Below is a small trained network, with its code and all its weights. Each question gives an input and a target symbol and asks what happens when units are switched off, that is, made to give their printed mean instead of their output.

import numpy as np


def w(rows, s, z=0):
    codes = np.array(rows[::2]) - 128.0
    scale = np.full(codes.shape[1], s)
    scale[-1] = z or s
    return codes * scale


def f(y):
    return y / 2 * (1 + np.tanh(0.7978845608 * (y + 0.044715 * y**3)))


def softmax(a):
    e = np.exp(a - a.max(-1, keepdims=True))
    return e / e.sum(-1, keepdims=True)


def log_softmax(a):
    a = a - a.max(-1, keepdims=True)
    return a - np.log(np.exp(a).sum(-1, keepdims=True))


def net(x, mask):
    ids = ['ΓΔΞΨΩαβεζηθλμστφ'.index(c) for c in x.split()]
    T = len(ids)
    res = E[ids] + P[:T]
    u = 0
    for l in range(2):
        q, k, v = (res @ M[l].T for M in (Q, K, V))
        z = softmax(np.where(np.tri(T) > 0, q @ k.T / 2**0.5, -1e9)) @ v
        res = res + np.where(mask[u], z, O[l][:, -1]) @ O[l][:, :-1]
        u += 1
        y = f(res @ A[l][:, :-1].T + A[l][:, -1])
        res = res + np.where(mask[u : u + 12], y, B[l][:, -1]) @ B[l][:, :-1]
        u += 12
    return log_softmax(res[-1] @ U[:, :-1].T + U[:, -1])


Q, K, V, O, A, B = {}, {}, {}, {}, {}, {}
E = w([
[146,90,135,29,161,174,63,78,136,12,203],'Γ',
[55,146,157,187,77,148,157,79,83,179,119],'Δ',
[149,206,39,189,156,168,109,199,99,75,96],'Ξ',
[129,132,119,25,97,106,52,139,218,128,200],'Ψ',
[182,135,144,82,58,145,176,143,210,178,173],'Ω',
[171,132,114,160,134,199,254,47,162,172,160],'α',
[12,99,172,95,65,45,127,234,127,155,214],'β',
[40,122,206,136,42,112,108,138,28,118,109],'ε',
[59,124,162,133,89,65,236,205,149,214,202],'ζ',
[140,80,123,83,224,161,192,76,106,44,237],'η',
[87,105,137,168,181,154,248,77,76,136,186],'θ',
[87,144,154,116,42,123,92,120,154,189,138],'λ',
[121,142,133,156,49,184,176,73,149,187,111],'μ',
[108,117,140,101,97,153,88,91,116,109,158],'σ',
[67,108,177,128,121,104,175,148,57,117,178],'τ',
[79,100,196,78,118,92,67,153,36,32,170],'φ',
],0.01)
P = w([
[132,238,107,146,163,100,83,122,99,189,88],'0',
[144,20,57,71,26,102,152,120,123,236,254],'1',
[141,20,53,122,51,140,173,94,76,156,236],'2',
[110,115,193,23,106,175,157,109,152,240,199],'3',
[96,37,109,97,82,115,171,90,90,139,180],'4',
[85,111,179,49,111,168,164,109,157,178,182],'5',
[87,74,109,112,28,75,190,166,167,116,160],'6',
[61,76,159,98,87,160,152,109,152,78,166],'7',
[37,122,198,66,68,178,137,148,194,134,151],'8',
[43,64,157,140,40,134,138,134,166,19,144],'9',
[38,136,200,111,104,206,188,139,221,110,164],'10',
[7,89,167,142,78,131,188,149,212,19,144],'11',
],0.0067)
Q[0] = w([
[151,117,178,95,173,98,116,99,144,158,78],'0.h1',
[239,154,106,159,242,79,69,159,108,154,8],'0.h1',
],0.011)
K[0] = w([
[101,42,119,75,126,162,129,188,152,97,206],'0.h1',
[92,14,215,67,46,93,195,2,155,139,200],'0.h1',
],0.0077)
V[0] = w([
[109,136,144,106,2,123,120,164,223,201,120],'0.h1',
[129,150,115,218,127,153,231,81,122,189,92],'0.h1',
],0.0075)
O[0] = w([
[172,125,117,229,99,2,126,56,118,74,156,134],'0.h1',
[149,10,203,181,169,100,106,154,178,155,76,251],'0.h1',
],0.01,0.003)
A[0] = w([
[83,107,134,126,50,95,133,44,132,59,163,69],'0.n1',
[155,38,172,146,156,123,126,157,155,132,65,83],'0.n2',
[150,119,156,116,128,109,81,135,122,95,163,163],'0.n3',
[174,129,1,158,42,63,145,122,45,104,194,109],'0.n4',
[109,94,152,144,131,164,123,176,151,117,149,73],'0.n5',
[201,75,205,143,46,89,153,120,176,122,122,149],'0.n6',
[178,162,113,136,113,101,119,72,134,115,137,86],'0.n7',
[158,71,97,111,113,146,165,179,192,134,119,104],'0.n8',
[247,197,80,132,170,119,115,116,161,174,85,151],'0.n9',
[134,112,75,80,96,120,61,131,172,124,150,253],'0.n10',
[130,109,182,84,145,103,153,117,53,86,148,184],'0.n11',
[116,196,142,173,157,123,21,106,78,146,22,111],'0.n12',
],0.0076,0.0059)
B[0] = w([
[176,206,74,173,131,47,217,135,132,171,130,187],'0.n1',
[41,171,82,137,193,195,66,86,149,192,69,181],'0.n2',
[114,133,104,180,128,124,179,90,133,180,92,159],'0.n3',
[35,221,181,157,155,137,163,136,219,34,73,184],'0.n4',
[153,153,140,122,152,133,118,105,144,152,70,150],'0.n5',
[98,93,53,154,215,105,158,65,124,117,201,253],'0.n6',
[179,159,152,128,143,133,135,62,193,124,102,124],'0.n7',
[111,158,184,152,147,176,99,102,80,103,64,158],'0.n8',
[129,142,56,172,187,167,151,69,129,60,215,122],'0.n9',
[136,120,129,222,143,193,253,83,68,138,111,203],'0.n10',
[109,150,113,174,57,158,137,119,202,250,101,204],'0.n11',
[110,100,62,183,64,120,37,46,90,131,147,124],'0.n12',
],0.0063,0.0069)
Q[1] = w([
[55,113,125,172,140,163,254,53,122,216,205],'1.h1',
[191,154,111,56,142,37,33,101,135,115,139],'1.h1',
],0.0087)
K[1] = w([
[203,167,101,173,196,148,62,254,84,38,86],'1.h1',
[83,42,233,64,60,168,217,91,179,126,124],'1.h1',
],0.0072)
V[1] = w([
[36,115,209,107,67,41,159,218,93,207,112],'1.h1',
[100,141,123,170,2,107,38,88,45,104,38],'1.h1',
],0.0056)
O[1] = w([
[97,115,206,200,160,167,204,177,45,181,128,3],'1.h1',
[180,156,108,159,116,227,93,190,152,152,255,170],'1.h1',
],0.0095,0.0049)
A[1] = w([
[195,119,160,233,136,148,105,151,118,196,171,62],'1.n1',
[190,92,159,72,106,164,191,53,119,140,136,169],'1.n2',
[87,194,215,1,143,241,75,154,195,138,96,50],'1.n3',
[122,180,126,122,214,35,173,99,128,83,59,16],'1.n4',
[113,61,113,110,143,67,18,92,184,137,115,109],'1.n5',
[134,152,116,119,140,221,145,188,10,139,166,12],'1.n6',
[61,65,166,111,131,172,126,158,188,132,133,138],'1.n7',
[133,154,73,156,54,196,106,194,103,71,170,101],'1.n8',
[148,154,82,131,75,93,109,101,202,116,182,127],'1.n9',
[147,202,92,20,99,99,135,130,137,118,144,3],'1.n10',
[138,52,183,203,214,84,121,111,77,124,67,2],'1.n11',
[130,203,102,181,121,130,165,152,161,121,181,70],'1.n12',
],0.0077,0.0061)
B[1] = w([
[64,84,174,95,113,132,101,138,151,2,123,179],'1.n1',
[70,148,145,133,84,69,90,201,89,167,143,182],'1.n2',
[132,124,94,160,177,61,165,133,159,63,115,193],'1.n3',
[145,68,174,97,46,174,114,141,99,124,143,184],'1.n4',
[157,152,128,123,148,182,201,79,64,103,151,209],'1.n5',
[242,187,140,138,159,96,151,158,192,120,77,165],'1.n6',
[183,147,126,142,125,142,80,107,83,117,93,216],'1.n7',
[128,63,141,54,139,103,187,122,158,188,160,167],'1.n8',
[157,99,127,155,159,121,81,198,70,143,100,254],'1.n9',
[83,124,132,209,41,219,129,153,168,142,93,139],'1.n10',
[148,172,158,128,65,108,96,113,231,172,132,162],'1.n11',
[107,166,157,61,146,101,53,81,107,130,99,206],'1.n12',
],0.009,0.0092)
U = w([
[87,143,74,153,117,135,165,142,154,116,133,254],'Γ',
[75,84,149,159,153,154,89,129,139,110,153,95],'Δ',
[169,92,104,124,138,133,113,153,164,114,106,68],'Ξ',
[147,152,133,132,96,141,92,139,136,119,110,64],'Ψ',
[165,103,135,136,93,109,141,128,101,87,136,64],'Ω',
[134,132,138,102,137,147,135,78,139,132,118,88],'α',
[95,190,140,134,135,123,147,104,104,87,152,120],'β',
[138,116,173,88,123,114,111,140,160,102,142,6],'ε',
[135,108,148,165,109,84,150,110,190,130,141,2],'ζ',
[93,104,126,77,166,107,135,153,92,121,86,107],'η',
[124,123,135,155,170,130,106,129,164,179,83,99],'θ',
[158,146,131,150,145,62,72,134,129,123,135,187],'λ',
[128,115,87,180,177,116,172,115,112,138,145,217],'μ',
[117,117,140,47,95,184,76,150,47,254,182,176],'σ',
[153,138,175,195,135,168,163,191,81,145,115,224],'τ',
[164,171,113,113,135,111,175,130,149,139,125,185],'φ',
],0.0093,0.0031)

Each question gives the input, a string of symbols that net reads in full, and the target symbol t.
The units are the heads (2 rows each of Q, K, V and O) and the neurons (one row each of A and B). Each row of codes is followed by its name. A weight is (code - 128) times the scale printed after its matrix; where a second scale follows, it is the last column's (O, A, B and U).
mask holds one flag per unit, layer by layer, with each layer's heads first. A switched-off unit (its flag False) gives its mean, the last column of its rows in O or B, instead of its output. The means were averaged over made-up inputs and are rounded, as every weight is.
A unit's drop is (log p(t) with every unit on - log p(t) with that unit switched off) / (log p(t) with every unit on - log p(t) with every unit switched off).
The circuit of an input: a set's keep is (log p(t) with only the set's units on - log p(t) with every unit switched off) / (log p(t) with every unit on - log p(t) with every unit switched off). Starting from the 12 units with the biggest drops (on a tie, the unit counted first), units are removed one at a time, each time the one whose removal leaves the highest keep (on an exact tie, the one counted first), for as long as the keep stays at least 0.8.
units of the circuit, in order: the units of the circuit, biggest drop first
unit that matters most: the unit with the biggest drop
k most important neurons: the k neurons with the biggest drops, biggest first
k most important neurons of layer l: the k neurons of layer l with the biggest drops, biggest first
input α Δ Ξ σ ε, target σ: units of the circuit, in order	(0.h1; 1.n3)
input τ ε ε α, target τ: 2 most important neurons	(0.n6; 1.n6)
input τ λ τ τ τ τ η Ψ θ, target τ: units of the circuit, in order	(1.h1; 0.n6)
input η η λ φ φ τ τ τ λ, target η: unit that matters most	1.h1
input Γ φ τ η η θ ζ, target Γ: units of the circuit, in order	(0.h1; 1.n10; 1.h1)
input Γ ε Δ τ α Ω, target Γ: units of the circuit, in order	(0.h1; 1.n3; 1.n10)
input Δ σ ε η λ Ω, target Δ: 3 most important neurons	(1.n1; 0.n12; 0.n6)
input ε λ λ α Ω Δ η λ μ τ, target ε: 2 most important neurons of layer 0	(0.n12; 0.n6)
input η Ω β τ τ Δ φ η β, target η: units of the circuit, in order	(1.h1; 0.h1)
input Δ σ Ψ Ω τ λ λ φ λ Γ, target Δ: 2 most important neurons	(0.n12; 1.n1)
input Ξ η Δ, target σ: 2 most important neurons	(0.n4; 0.n12)
input σ η σ Ψ ε, target σ: 2 most important neurons	(0.n6; 0.n12)
input θ σ ε, target θ: units of the circuit, in order	(0.h1; 1.h1; 1.n11)
input Ω λ ε ζ τ η, target Ω: most important neuron	(1.n4)
input τ φ Δ φ ζ φ θ σ τ α ε Ω, target τ: units of the circuit, in order	(1.h1; 0.h1; 0.n6)
input μ Δ φ τ Δ φ Ω η σ Ω τ φ, target μ: 3 most important neurons of layer 0	(0.n11; 0.n6; 0.n12)
input β τ η Ξ Δ μ, target σ: 2 most important neurons of layer 1	(1.n3; 1.n2)
input τ β λ τ Δ Ψ, target τ: units of the circuit, in order	(1.h1; 0.n10; 0.n6)
input θ Δ τ η η Δ τ Ξ λ η, target σ: 3 most important neurons of layer 0	(0.n4; 0.n6; 0.n2)
input Γ Ψ Δ Ω σ μ, target Γ: unit that matters most	0.h1
input σ ε τ λ μ Γ Γ, target σ: 2 most important neurons	(0.n6; 0.n12)
input β τ Γ λ φ ζ λ τ, target β: units of the circuit, in order	(0.h1; 0.n4)
input Ψ η β β, target Ψ: 3 most important neurons	(1.n10; 0.n4; 0.n9)
input Δ Δ φ ζ σ τ φ τ, target Δ: 3 most important neurons	(1.n1; 0.n12; 0.n11)
input φ α α τ Δ α, target φ: 2 most important neurons	(1.n6; 1.n3)
input Ψ τ Δ Δ τ η τ σ φ φ τ τ, target Ψ: 2 most important neurons of layer 1	(1.n10; 1.n4)
